Below is a small trained network, with its code and all its weights. Each question gives an input and a class and asks what happens when units are switched off, that is, made to give their printed mean instead of their output.

import numpy as np


def w(rows, s, z=0):
    codes = np.array(rows[::2]) - 128.0
    scale = np.full(codes.shape[1], s)
    scale[-1] = z or s
    return codes * scale


def f(y):
    return y / 2 * (1 + np.tanh(0.7978845608 * (y + 0.044715 * y**3)))


def log_softmax(a):
    a = a - a.max(-1, keepdims=True)
    return a - np.log(np.exp(a).sum(-1, keepdims=True))


def net(x, mask):
    res = np.array(x, float).reshape(1, 7) / 4 @ E
    y = f(res @ A[0][:, :-1].T + A[0][:, -1])
    res = res + np.where(mask, y, B[0][:, -1]) @ B[0][:, :-1]
    return log_softmax(res[-1] @ U[:, :-1].T + U[:, -1])


A, B = {}, {}
E = w([
[58,162,59,79,134],'x0',
[177,60,108,98,2],'x1',
[86,199,163,98,80],'x2',
[141,98,142,70,158],'x3',
[226,133,81,150,128],'x4',
[205,167,157,63,109],'x5',
[151,146,187,191,121],'x6',
],0.0077)
A[0] = w([
[158,156,82,69,95,105],'n1',
[131,108,190,94,133,230],'n2',
[209,136,101,167,140,149],'n3',
[158,105,93,116,204,121],'n4',
[134,119,113,131,82,175],'n5',
[168,98,60,115,173,142],'n6',
[114,174,105,111,155,238],'n7',
[101,135,181,61,147,254],'n8',
[121,173,84,172,90,189],'n9',
[123,153,101,106,69,144],'n10',
[90,235,186,92,18,142],'n11',
[72,32,209,169,80,150],'n12',
[161,57,163,97,90,215],'n13',
[65,131,118,174,92,185],'n14',
[134,150,163,92,64,212],'n15',
[120,111,186,168,126,104],'n16',
[57,131,112,112,120,137],'n17',
[89,171,148,50,245,197],'n18',
[155,76,127,173,152,68],'n19',
[108,181,146,132,105,102],'n20',
[206,130,151,155,83,53],'n21',
[129,41,103,203,137,102],'n22',
[144,24,36,150,140,179],'n23',
[91,169,92,166,102,137],'n24',
[147,65,102,151,182,88],'n25',
[166,160,124,164,81,80],'n26',
[113,115,119,124,189,124],'n27',
[149,101,53,152,112,84],'n28',
[185,144,155,157,102,95],'n29',
],0.011,0.004)
B[0] = w([
[114,145,170,106,140,172],'n1',
[84,144,108,136,92,183],'n2',
[174,143,140,182,131,210],'n3',
[176,148,124,117,67,178],'n4',
[119,152,137,120,170,165],'n5',
[164,139,96,84,82,195],'n6',
[132,142,63,132,123,182],'n7',
[107,190,83,105,89,197],'n8',
[125,104,110,140,209,164],'n9',
[134,139,154,104,186,162],'n10',
[190,176,147,18,183,214],'n11',
[12,148,124,157,128,201],'n12',
[61,191,133,131,136,229],'n13',
[96,99,73,143,152,172],'n14',
[120,185,161,87,132,192],'n15',
[73,101,166,130,110,151],'n16',
[136,129,67,177,119,168],'n17',
[101,197,48,167,31,234],'n18',
[139,121,179,102,123,168],'n19',
[144,103,115,93,145,139],'n20',
[105,142,201,188,125,192],'n21',
[72,115,188,53,127,204],'n22',
[143,147,94,4,132,254],'n23',
[117,94,85,127,182,154],'n24',
[176,111,161,72,115,180],'n25',
[132,127,180,153,162,154],'n26',
[133,138,140,122,71,158],'n27',
[142,107,113,63,164,171],'n28',
[122,136,175,178,115,173],'n29',
],0.019,0.0079)
U = w([
[4,55,114,139,99,48],'0',
[136,209,140,95,130,145],'1',
[139,180,82,198,73,155],'2',
[99,179,211,253,127,2],'3',
[2,239,42,152,122,242],'4',
[93,112,40,182,217,42],'5',
],0.0062,0.0029)

Each question gives the input, the list of numbers given to net, and the class t.
The units are the neurons (one row each of A and B). Each row of codes is followed by its name. A weight is (code - 128) times the scale printed after its matrix; where a second scale follows, it is the last column's (A, B and U).
mask holds one flag per neuron, in row order. A switched-off neuron (its flag False) gives its mean, the last column of its row in B, instead of its output. The means were averaged over made-up inputs and are rounded, as every weight is.
A unit's drop is (log p(t) with every unit on - log p(t) with that unit switched off) / (log p(t) with every unit on - log p(t) with every unit switched off).
The circuit of an input: a set's keep is (log p(t) with only the set's units on - log p(t) with every unit switched off) / (log p(t) with every unit on - log p(t) with every unit switched off). Starting from the 12 units with the biggest drops (on a tie, the unit counted first), units are removed one at a time, each time the one whose removal leaves the highest keep (on an exact tie, the one counted first), for as long as the keep stays at least 0.8.
circuit, biggest first: the units of the circuit, biggest drop first
unit that matters most: the unit with the biggest drop
k most important neurons: the k neurons with the biggest drops, biggest first
drop of u: that unit's drop, to one decimal
input [-2,7,-6,-4,7,-8,7], class 1: 2 most important neurons : [n23, n3]
input [7,4,3,-3,6,-2,-8], class 1: circuit, biggest first : [n18, n12]
input [-2,6,-6,-8,0,0,3], class 0: circuit, biggest first : [n22, n11, n18]
input [-4,5,-4,8,-5,3,6], class 4: unit that matters most : n13
input [5,0,-3,2,5,-2,5], class 1: 2 most important neurons : [n18, n12]
input [6,8,-2,-2,4,-6,-1], class 1: circuit, biggest first : [n23, n18]
input [1,-5,-3,4,7,1,8], class 3: circuit, biggest first : [n23, n3]
input [3,5,0,0,-1,3,0], class 1: 3 most important neurons : [n18, n12, n11]
input [-4,1,-6,-1,-6,3,1], class 0: 2 most important neurons : [n18, n11]
input [-1,-6,7,-4,2,1,7], class 1: 3 most important neurons : [n11, n12, n13]
input [0,-2,-4,0,4,-7,7], class 1: 2 most important neurons : [n25, n23]
input [-6,4,-3,-6,-6,6,-2], class 3: 3 most important neurons : [n23, n18, n21]
input [2,-1,-3,-6,3,0,3], class 5: drop of n18 : 0.1
input [-3,3,0,8,2,5,2], class 3: drop of n23 : 0.2
input [-5,-5,1,4,1,7,2], class 2: unit that matters most : n12
input [0,5,2,-5,4,8,-1], class 3: drop of n15 : -0.1
